Below is a small trained network, with its code and all its weights. Each question gives an input and a class and asks what happens when units are switched off, that is, made to give their printed mean instead of their output.

import numpy as np


def w(rows, s, z=0):
    codes = np.array(rows[::2]) - 128.0
    scale = np.full(codes.shape[1], s)
    scale[-1] = z or s
    return codes * scale


def f(y):
    return np.maximum(y, 0)


def log_softmax(a):
    a = a - a.max(-1, keepdims=True)
    return a - np.log(np.exp(a).sum(-1, keepdims=True))


def net(x, mask):
    res = np.array(x, float).reshape(1, 6) / 4 @ E
    y = f(res @ A[0][:, :-1].T + A[0][:, -1])
    res = res + np.where(mask, y, B[0][:, -1]) @ B[0][:, :-1]
    return log_softmax(res[-1] @ U[:, :-1].T + U[:, -1])


A, B = {}, {}
E = w([
[128,109,163,73,182,154,235,185,129,113],'x0',
[140,135,133,126,124,114,125,136,131,123],'x1',
[98,136,199,107,131,97,122,92,60,247],'x2',
[186,28,117,158,184,59,134,123,140,157],'x3',
[149,105,122,90,114,137,117,116,113,139],'x4',
[129,138,121,122,143,135,118,127,131,131],'x5',
],0.016)
A[0] = w([
[89,155,168,109,37,138,105,90,135,123,196],'N1',
[162,31,117,168,198,83,112,131,154,157,146],'N2',
[128,169,94,93,115,117,129,116,173,142,185],'N3',
[112,140,147,171,117,86,53,54,131,203,157],'N4',
[157,108,79,105,143,162,174,180,170,92,134],'N5',
[98,202,185,82,128,154,126,159,125,138,234],'N6',
[152,120,106,96,135,201,193,185,148,85,253],'N7',
[144,22,105,167,209,67,108,132,119,136,139],'N8',
[145,114,4,167,77,124,46,114,144,71,229],'N9',
[121,199,116,107,70,152,158,116,126,85,205],'N10',
[154,150,116,158,152,119,100,85,78,153,96],'N11',
[107,128,152,71,158,94,146,179,167,175,119],'N12',
[126,142,220,70,199,149,158,127,96,185,84],'N13',
],0.012,0.0052)
B[0] = w([
[127,145,123,100,67,133,82,55,125,126,192],'N1',
[201,103,95,134,176,56,142,115,113,152,239],'N2',
[105,117,115,107,99,128,152,157,135,156,154],'N3',
[199,193,135,113,80,118,111,109,113,160,228],'N4',
[158,124,176,112,170,154,135,106,200,160,208],'N5',
[54,96,71,128,55,139,82,101,146,135,199],'N6',
[115,99,164,74,116,142,188,121,170,131,225],'N7',
[174,147,101,89,170,8,128,129,128,92,242],'N8',
[31,90,53,175,118,91,194,144,77,70,253],'N9',
[108,136,128,81,95,170,142,156,143,131,200],'N10',
[149,171,113,117,139,114,126,108,139,151,168],'N11',
[106,83,119,169,147,104,154,145,109,105,173],'N12',
[124,81,96,135,92,115,162,142,61,92,209],'N13',
],0.014,0.022)
U = w([
[18,91,91,127,95,136,140,125,86,37,202],'0',
[117,96,48,174,208,76,189,178,46,57,153],'1',
[112,143,162,63,115,232,151,179,217,146,164],'2',
[157,77,157,101,254,91,125,62,238,87,3],'3',
[116,224,128,102,99,161,40,77,132,175,131],'4',
[211,229,116,99,156,73,80,119,127,145,60],'5',
],0.0093,0.0029)

Each question gives the input, the list of numbers given to net, and the class t.
The units are the neurons (one row each of A and B). Each row of codes is followed by its name. A weight is (code - 128) times the scale printed after its matrix; where a second scale follows, it is the last column's (A, B and U).
mask holds one flag per neuron, in row order. A switched-off neuron (its flag False) gives its mean, the last column of its row in B, instead of its output. The means were averaged over made-up inputs and are rounded, as every weight is.
A unit's drop is (log p(t) with every unit on - log p(t) with that unit switched off) / (log p(t) with every unit on - log p(t) with every unit switched off).
The circuit of an input: a set's keep is (log p(t) with only the set's units on - log p(t) with every unit switched off) / (log p(t) with every unit on - log p(t) with every unit switched off). Starting from the 12 units with the biggest drops (on a tie, the unit counted first), units are removed one at a time, each time the one whose removal leaves the highest keep (on an exact tie, the one counted first), for as long as the keep stays at least 0.8.
circuit, biggest first: the units of the circuit, biggest drop first
unit that matters most: the unit with the biggest drop
top k neurons: the k neurons with the biggest drops, biggest first
drop when u is switched off: that unit's drop, to one decimal
input [1,6,-7,1,1,0], class 3: circuit, biggest first => [N5]
input [0,4,8,0,-1,-3], class 4: circuit, biggest first => [N4 N8]
input [7,2,1,-2,-4,3], class 0: top 4 neurons => [N13 N6 N12 N4]
input [-3,8,-8,0,-3,-8], class 0: top 3 neurons => [N9 N2 N8]
input [1,0,-4,1,2,3], class 3: circuit, biggest first => [N5 N13]
input [-7,0,1,5,8,2], class 5: top 4 neurons => [N4 N13 N11 N12]
input [5,1,6,-1,-6,7], class 0: top 2 neurons => [N6 N2]
input [0,8,8,3,7,0], class 5: top 2 neurons => [N9 N4]
input [8,-8,8,0,-7,-3], class 0: top 3 neurons => [N6 N2 N8]
input [-1,8,8,4,7,-2], class 5: top 2 neurons => [N4 N9]
input [1,-3,-4,8,-4,7], class 3: top 2 neurons => [N5 N13]
input [1,-4,-7,-6,7,-2], class 2: top 2 neurons => [N5 N7]
input [0,0,6,2,1,5], class 5: top 2 neurons => [N9 N4]
input [2,4,5,-3,7,7], class 0: unit that matters most => N13
input [0,2,8,-3,2,2], class 4: top 2 neurons => [N9 N4]
input [2,-7,-5,0,1,-5], class 2: top 2 neurons => [N8 N2]
input [7,2,-1,0,6,1], class 2: top 2 neurons => [N9 N8]
input [-1,6,8,-5,2,-2], class 4: top 2 neurons => [N9 N4]
input [-4,5,5,0,-4,-7], class 4: top 2 neurons => [N8 N2]
input [7,5,0,-1,-7,1], class 2: unit that matters most => N9
input [2,-2,4,-1,-8,3], class 0: drop when N8 is switched off => 0.1
input [5,-6,4,-4,-4,6], class 0: drop when N6 is switched off => 0.0
input [0,6,3,1,-1,5], class 5: drop when N9 is switched off => 2.3
input [-5,5,8,1,-6,-1], class 5: drop when N4 is switched off => 0.5
